Here is a tiny trained network, its code and every weight. The questions are about switching its units off for an input and a class, where a switched-off unit gives its printed mean instead of its output.

import numpy as np


def w(rows, s, z=0):
    codes = np.array(rows[::2]) - 128.0
    scale = np.full(codes.shape[1], s)
    scale[-1] = z or s
    return codes * scale


def norm(h):
    return h / np.sqrt((h * h).mean(-1, keepdims=True) + 1e-5)


def f(y):
    return y / 2 * (1 + np.tanh(0.7978845608 * (y + 0.044715 * y**3)))


def log_softmax(a):
    a = a - a.max(-1, keepdims=True)
    return a - np.log(np.exp(a).sum(-1, keepdims=True))


def net(x, mask):
    res = np.array(x, float).reshape(1, 8) / 4 @ E
    u = 0
    for l in range(2):
        y = f(norm(res) @ A[l][:, :-1].T + A[l][:, -1])
        res = res + np.where(mask[u : u + 13], y, B[l][:, -1]) @ B[l][:, :-1]
        u += 13
    return log_softmax(norm(res)[-1] @ U[:, :-1].T + U[:, -1])


A, B = {}, {}
E = w([
[192,161,128,147,251,47,180,131,26],'x0',
[124,129,126,128,128,129,127,128,125],'x1',
[126,130,127,129,129,129,128,130,127],'x2',
[62,73,190,189,146,152,108,46,69],'x3',
[126,143,85,203,87,158,211,114,138],'x4',
[126,128,126,127,127,129,128,127,127],'x5',
[103,134,255,38,95,146,240,140,105],'x6',
[127,61,97,109,47,29,142,101,97],'x7',
],0.0038)
A[0] = w([
[136,49,93,128,39,68,148,127,107,72],'0.n0',
[104,119,143,120,31,186,75,145,176,31],'0.n1',
[136,132,27,156,133,134,63,96,134,63],'0.n2',
[189,138,92,105,111,120,165,178,186,6],'0.n3',
[95,129,172,45,153,76,14,159,126,16],'0.n4',
[110,145,99,208,91,135,213,118,155,37],'0.n5',
[116,99,173,170,104,152,99,84,132,66],'0.n6',
[119,130,165,43,102,161,211,102,121,57],'0.n7',
[149,145,144,160,186,65,158,145,77,104],'0.n8',
[172,170,77,75,99,126,143,170,167,49],'0.n9',
[127,71,197,214,119,151,120,67,101,59],'0.n10',
[94,150,78,210,93,147,226,149,134,59],'0.n11',
[132,150,137,159,170,254,133,178,152,58],'0.n12',
],0.0065,0.0022)
B[0] = w([
[128,232,202,125,175,108,92,66,191,218],'0.n0',
[154,91,27,152,116,131,249,111,185,254],'0.n1',
[124,105,210,162,120,136,124,231,130,244],'0.n2',
[62,151,106,95,148,146,102,149,77,171],'0.n3',
[198,131,124,103,111,229,83,85,85,214],'0.n4',
[188,112,150,88,130,158,91,111,71,164],'0.n5',
[85,129,90,102,126,139,152,140,120,176],'0.n6',
[131,101,154,201,137,134,61,225,148,249],'0.n7',
[112,120,87,149,141,173,194,113,204,239],'0.n8',
[25,119,110,106,144,142,109,119,69,193],'0.n9',
[69,180,79,66,141,139,89,185,99,219],'0.n10',
[193,99,136,69,157,192,75,124,103,181],'0.n11',
[129,182,188,109,127,43,96,50,162,227],'0.n12',
],0.012,0.0029)
A[1] = w([
[128,122,169,107,153,99,77,149,86,139],'1.n0',
[93,161,87,78,103,95,119,182,91,29],'1.n1',
[167,88,65,152,172,108,254,109,129,53],'1.n2',
[134,77,156,212,98,95,104,209,123,28],'1.n3',
[196,95,131,99,106,157,96,96,76,10],'1.n4',
[18,127,99,119,136,107,125,122,54,58],'1.n5',
[121,151,171,50,114,145,187,121,111,99],'1.n6',
[137,128,123,121,112,74,124,107,119,84],'1.n7',
[136,79,198,175,92,109,140,219,125,36],'1.n8',
[137,166,175,129,104,15,105,61,156,32],'1.n9',
[141,121,129,152,195,115,161,117,87,101],'1.n10',
[120,119,70,123,146,120,74,102,154,104],'1.n11',
[208,105,120,110,111,178,111,95,60,8],'1.n12',
],0.0099,0.0019)
B[1] = w([
[123,102,97,143,72,124,173,112,163,217],'1.n0',
[85,124,91,107,182,103,135,100,71,177],'1.n1',
[100,107,75,121,13,135,183,110,201,239],'1.n2',
[141,123,203,217,127,127,168,154,61,245],'1.n3',
[182,53,113,111,167,175,107,112,119,175],'1.n4',
[124,148,50,61,173,82,152,164,60,208],'1.n5',
[156,109,135,192,148,88,92,159,104,160],'1.n6',
[84,141,140,118,157,227,77,202,181,102],'1.n7',
[141,130,140,248,122,93,124,157,74,254],'1.n8',
[126,238,180,112,210,165,121,100,180,185],'1.n9',
[93,116,124,98,59,134,83,134,146,161],'1.n10',
[130,112,188,133,119,77,155,170,97,166],'1.n11',
[154,43,155,74,111,124,57,101,125,189],'1.n12',
],0.012,0.0044)
U = w([
[135,104,169,254,114,114,134,193,73,131],'0',
[107,95,57,111,41,142,180,109,210,254],'1',
[195,38,133,68,143,170,41,102,97,178],'2',
[62,148,52,70,183,86,127,158,44,125],'3',
[127,223,187,122,183,133,99,93,193,2],'4',
],0.0096,0.00053)

Each question gives the input, the list of numbers given to net, and the class t.
The units are the neurons (one row each of A and B). Each row of codes is followed by its name. A weight is (code - 128) times the scale printed after its matrix; where a second scale follows, it is the last column's (A, B and U).
mask holds one flag per neuron, layer by layer. A switched-off neuron (its flag False) gives its mean, the last column of its row in B, instead of its output. The means were averaged over made-up inputs and are rounded, as every weight is.
A unit's drop is (log p(t) with every unit on - log p(t) with that unit switched off) / (log p(t) with every unit on - log p(t) with every unit switched off).
The circuit of an input: a set's keep is (log p(t) with only the set's units on - log p(t) with every unit switched off) / (log p(t) with every unit on - log p(t) with every unit switched off). Starting from the 12 units with the biggest drops (on a tie, the unit counted first), units are removed one at a time, each time the one whose removal leaves the highest keep (on an exact tie, the one counted first), for as long as the keep stays at least 0.8.
units of the circuit, in order: the units of the circuit, biggest drop first
unit that matters most: the unit with the biggest drop
top k neurons: the k neurons with the biggest drops, biggest first
top k neurons in layer l: the k neurons of layer l with the biggest drops, biggest first
input [0,-6,-2,2,2,-6,4,-7], class 4: unit that matters most => 0.n12
input [-8,4,-5,-2,2,-2,8,0], class 0: top 3 neurons => 0.n7; 0.n8; 1.n8
input [3,3,4,-7,-6,7,3,-4], class 3: top 2 neurons in layer 0 => 0.n9; 0.n3
input [-5,-8,3,5,3,0,2,-1], class 1: top 2 neurons => 0.n1; 0.n9
input [8,8,-6,0,-7,-6,4,6], class 1: units of the circuit, in order => 0.n8; 1.n2
input [-5,2,5,-6,-6,-6,0,7], class 4: top 4 neurons => 0.n0; 0.n11; 0.n10; 0.n5
input [1,2,5,-5,0,-3,0,6], class 4: top 3 neurons => 0.n0; 1.n9; 0.n10
input [-1,-7,8,-8,6,-6,-5,-4], class 3: top 3 neurons => 0.n9; 0.n3; 0.n4
input [-7,6,-3,-7,8,-2,-3,-6], class 2: top 2 neurons in layer 0 => 0.n5; 0.n11
input [3,0,-3,-1,1,-1,-2,-1], class 1: top 3 neurons => 0.n8; 0.n7; 1.n2
input [-4,5,5,2,-5,-5,-2,1], class 2: top 2 neurons in layer 1 => 1.n12; 1.n4
input [6,-2,-7,-1,6,-5,-2,-5], class 1: top 4 neurons => 0.n8; 1.n2; 0.n4; 0.n0
input [1,-5,-6,-1,-6,6,0,7], class 4: top 2 neurons => 0.n0; 1.n9
input [3,-6,-4,-4,7,3,-5,8], class 4: top 2 neurons in layer 0 => 0.n0; 0.n4
input [4,8,2,3,8,0,-3,6], class 2: unit that matters most => 0.n11
input [0,8,5,-7,3,-4,-3,8], class 4: top 3 neurons => 0.n0; 1.n9; 0.n10
input [6,-1,1,4,5,0,5,-4], class 1: top 2 neurons => 0.n2; 0.n8
input [-6,3,-2,7,-3,7,4,-1], class 3: units of the circuit, in order => 0.n10; 1.n5
input [4,-5,0,2,-5,2,1,5], class 2: top 3 neurons => 0.n4; 0.n1; 0.n12
input [-3,8,-2,-7,1,1,2,-7], class 3: units of the circuit, in order => 0.n9
input [-7,-6,0,-4,-6,1,7,3], class 0: top 2 neurons => 0.n7; 0.n8
input [8,-6,-3,-6,3,-2,3,-8], class 1: top 2 neurons => 0.n8; 0.n0
input [2,-1,7,7,-6,-4,-3,5], class 3: top 4 neurons in layer 0 => 0.n10; 0.n11; 0.n5; 0.n6
input [5,5,-7,5,-3,3,-4,-1], class 1: top 2 neurons => 0.n8; 0.n7
input [8,1,-6,-8,7,-4,6,1], class 1: top 3 neurons in layer 0 => 0.n8; 0.n10; 0.n2
input [0,-5,0,6,-3,3,4,-8], class 4: top 2 neurons in layer 0 => 0.n12; 0.n9
input [-3,1,-4,3,0,-3,-2,-8], class 4: unit that matters most => 0.n12
input [-3,0,-7,8,5,2,4,-7], class 3: top 2 neurons in layer 0 => 0.n10; 0.n0
